Below are the code and all the weights of a small trained network. Each question names an input and a target symbol and asks about switching units off, where a switched-off unit gives its printed mean instead of its output.

import numpy as np


def w(rows, s, z=0):
    codes = np.array(rows[::2]) - 128.0
    scale = np.full(codes.shape[1], s)
    scale[-1] = z or s
    return codes * scale


def f(y):
    return y / 2 * (1 + np.tanh(0.7978845608 * (y + 0.044715 * y**3)))


def softmax(a):
    e = np.exp(a - a.max(-1, keepdims=True))
    return e / e.sum(-1, keepdims=True)


def log_softmax(a):
    a = a - a.max(-1, keepdims=True)
    return a - np.log(np.exp(a).sum(-1, keepdims=True))


def net(x, mask):
    ids = ['αβδεζθμξπστφψω'.index(c) for c in x.split()]
    T = len(ids)
    res = E[ids] + P[:T]
    r = res
    for j in range(2):
        rows = slice(2 * j, 2 * j + 2)
        q, k, v = (r @ M[0][rows].T for M in (Q, K, V))
        z = softmax(np.where(np.tri(T) > 0, q @ k.T / 2**0.5, -1e9)) @ v
        o = O[0][rows]
        res = res + np.where(mask[j], z, o[:, -1]) @ o[:, :-1]
    y = f(res @ A[0][:, :-1].T + A[0][:, -1])
    res = res + np.where(mask[2:10], y, B[0][:, -1]) @ B[0][:, :-1]
    return log_softmax(res[-1] @ U[:, :-1].T + U[:, -1])


Q, K, V, O, A, B = {}, {}, {}, {}, {}, {}
E = w([
[159,100,124,135,154],'α',
[144,174,140,125,159],'β',
[163,137,96,131,136],'δ',
[140,102,102,123,113],'ε',
[85,93,114,3,151],'ζ',
[107,145,91,109,86],'θ',
[105,158,153,107,145],'μ',
[154,161,113,132,140],'ξ',
[154,135,86,128,113],'π',
[116,192,105,111,115],'σ',
[163,139,126,134,165],'τ',
[136,118,122,124,133],'φ',
[135,128,146,119,157],'ψ',
[133,135,101,122,109],'ω',
],0.023)
P = w([
[149,144,138,166,140],'0',
[110,133,105,197,158],'1',
[172,152,150,120,142],'2',
[89,135,74,185,183],'3',
[175,156,143,93,154],'4',
[75,135,50,168,206],'5',
[167,161,120,63,176],'6',
[65,134,28,147,226],'7',
[158,157,106,37,194],'8',
[47,135,6,126,247],'9',
[151,151,92,5,205],'10',
[102,170,1,140,195],'11',
],0.0097)
Q[0] = w([
[73,113,156,243,87],'H0',
[156,124,216,127,39],'H0',
[80,126,48,143,196],'H1',
[192,149,80,3,169],'H1',
],0.048)
K[0] = w([
[199,152,204,147,45],'H0',
[92,136,137,235,117],'H0',
[185,126,136,3,129],'H1',
[68,102,46,68,217],'H1',
],0.045)
V[0] = w([
[131,35,49,117,50],'H0',
[220,3,125,134,168],'H0',
[99,102,207,142,243],'H1',
[246,113,70,164,201],'H1',
],0.022)
O[0] = w([
[31,98,100,113,95,59],'H0',
[66,134,196,116,108,2],'H0',
[120,157,146,249,160,117],'H1',
[137,180,193,86,29,215],'H1',
],0.017,0.0084)
A[0] = w([
[90,124,107,175,133,52],'N0',
[91,4,204,191,131,106],'N1',
[92,106,210,171,114,227],'N2',
[86,121,157,110,95,254],'N3',
[134,120,103,165,164,109],'N4',
[98,105,98,65,134,54],'N5',
[89,134,134,51,109,39],'N6',
[100,96,199,140,60,15],'N7',
],0.011,0.01)
B[0] = w([
[163,163,161,88,111,185],'N0',
[173,59,134,155,138,172],'N1',
[89,96,81,145,57,224],'N2',
[133,45,100,60,89,251],'N3',
[72,139,149,97,127,247],'N4',
[213,152,87,185,102,155],'N5',
[123,76,183,209,177,233],'N6',
[137,248,124,133,252,247],'N7',
],0.02,0.016)
U = w([
[216,86,251,115,121,66],'α',
[156,126,188,156,51,211],'β',
[156,175,160,179,180,2],'δ',
[126,136,253,26,130,141],'ε',
[107,83,165,16,12,168],'ζ',
[210,163,226,136,105,48],'θ',
[196,122,253,43,30,128],'μ',
[106,111,157,121,128,179],'ξ',
[73,151,120,100,136,87],'π',
[92,52,125,129,128,199],'σ',
[177,119,150,160,111,62],'τ',
[154,194,193,92,78,102],'φ',
[171,124,123,43,120,153],'ψ',
[177,64,203,74,29,150],'ω',
],0.0051,0.008)

Each question gives the input, a string of symbols that net reads in full, and the target symbol t.
The units are the heads (2 rows each of Q, K, V and O) and the neurons (one row each of A and B). Each row of codes is followed by its name. A weight is (code - 128) times the scale printed after its matrix; where a second scale follows, it is the last column's (O, A, B and U).
mask holds one flag per unit, heads first, then neurons. A switched-off unit (its flag False) gives its mean, the last column of its rows in O or B, instead of its output. The means were averaged over made-up inputs and are rounded, as every weight is.
A unit's drop is (log p(t) with every unit on - log p(t) with that unit switched off) / (log p(t) with every unit on - log p(t) with every unit switched off).
The circuit of an input: a set's keep is (log p(t) with only the set's units on - log p(t) with every unit switched off) / (log p(t) with every unit on - log p(t) with every unit switched off). Starting from all 10 units, units are removed one at a time, each time the one whose removal leaves the highest keep (on an exact tie, the one counted first), for as long as the keep stays at least 0.8.
circuit, biggest first: the units of the circuit, biggest drop first
most important unit: the unit with the biggest drop
k most important neurons: the k neurons with the biggest drops, biggest first
which heads matter: for each layer, one digit per head in row order, 1 if its drop is at least 0.15 and else 0, layers parted by /
input σ ψ δ π σ σ σ δ σ ψ ε, target β: most important neuron : (N7)
input δ τ σ σ τ δ, target φ: which heads matter : 11
input φ φ δ ψ σ, target β: 2 most important neurons : (N7 N2)
input σ σ π, target ψ: circuit, biggest first : (H0 H1)
input σ ψ π σ σ τ π, target φ: circuit, biggest first : (N7 H1 N6)
input ε φ σ, target ζ: which heads matter : 10
input σ σ β δ σ σ σ σ μ δ δ τ, target ε: circuit, biggest first : (N7 H1 H0)
input τ τ σ ω τ δ τ σ σ ψ π, target β: circuit, biggest first : (H1 N7)
input φ σ σ ξ, target ψ: 2 most important neurons : (N6 N7)
input π σ δ σ φ, target ψ: circuit, biggest first : (H0 N6)
input δ σ δ φ ω τ δ μ ε, target δ: 2 most important neurons : (N3 N2)
input σ ε β σ τ δ σ μ π β σ, target θ: circuit, biggest first : (H0 H1)
input σ α σ, target π: 2 most important neurons : (N7 N2)
input ψ δ ξ, target ε: 4 most important neurons : (N7 N3 N6 N5)
input τ τ μ σ δ ζ ω σ ψ, target σ: most important unit : H0
input δ σ σ ψ σ ε σ σ ψ, target ψ: circuit, biggest first : (H0 N6)
input σ σ σ σ σ φ σ, target ζ: circuit, biggest first : (H0 N3 N2 H1)
input σ ψ σ ζ π δ, target σ: circuit, biggest first : (N7 H1)
input ψ φ ε, target ζ: circuit, biggest first : (H0 N2 N6)
input α δ τ ε σ σ σ, target ψ: most important unit : H0
input σ π π δ τ σ, target φ: circuit, biggest first : (N7 H1 H0 N2)
input τ σ σ τ σ σ ζ μ σ ε σ σ, target π: 2 most important neurons : (N3 N6)
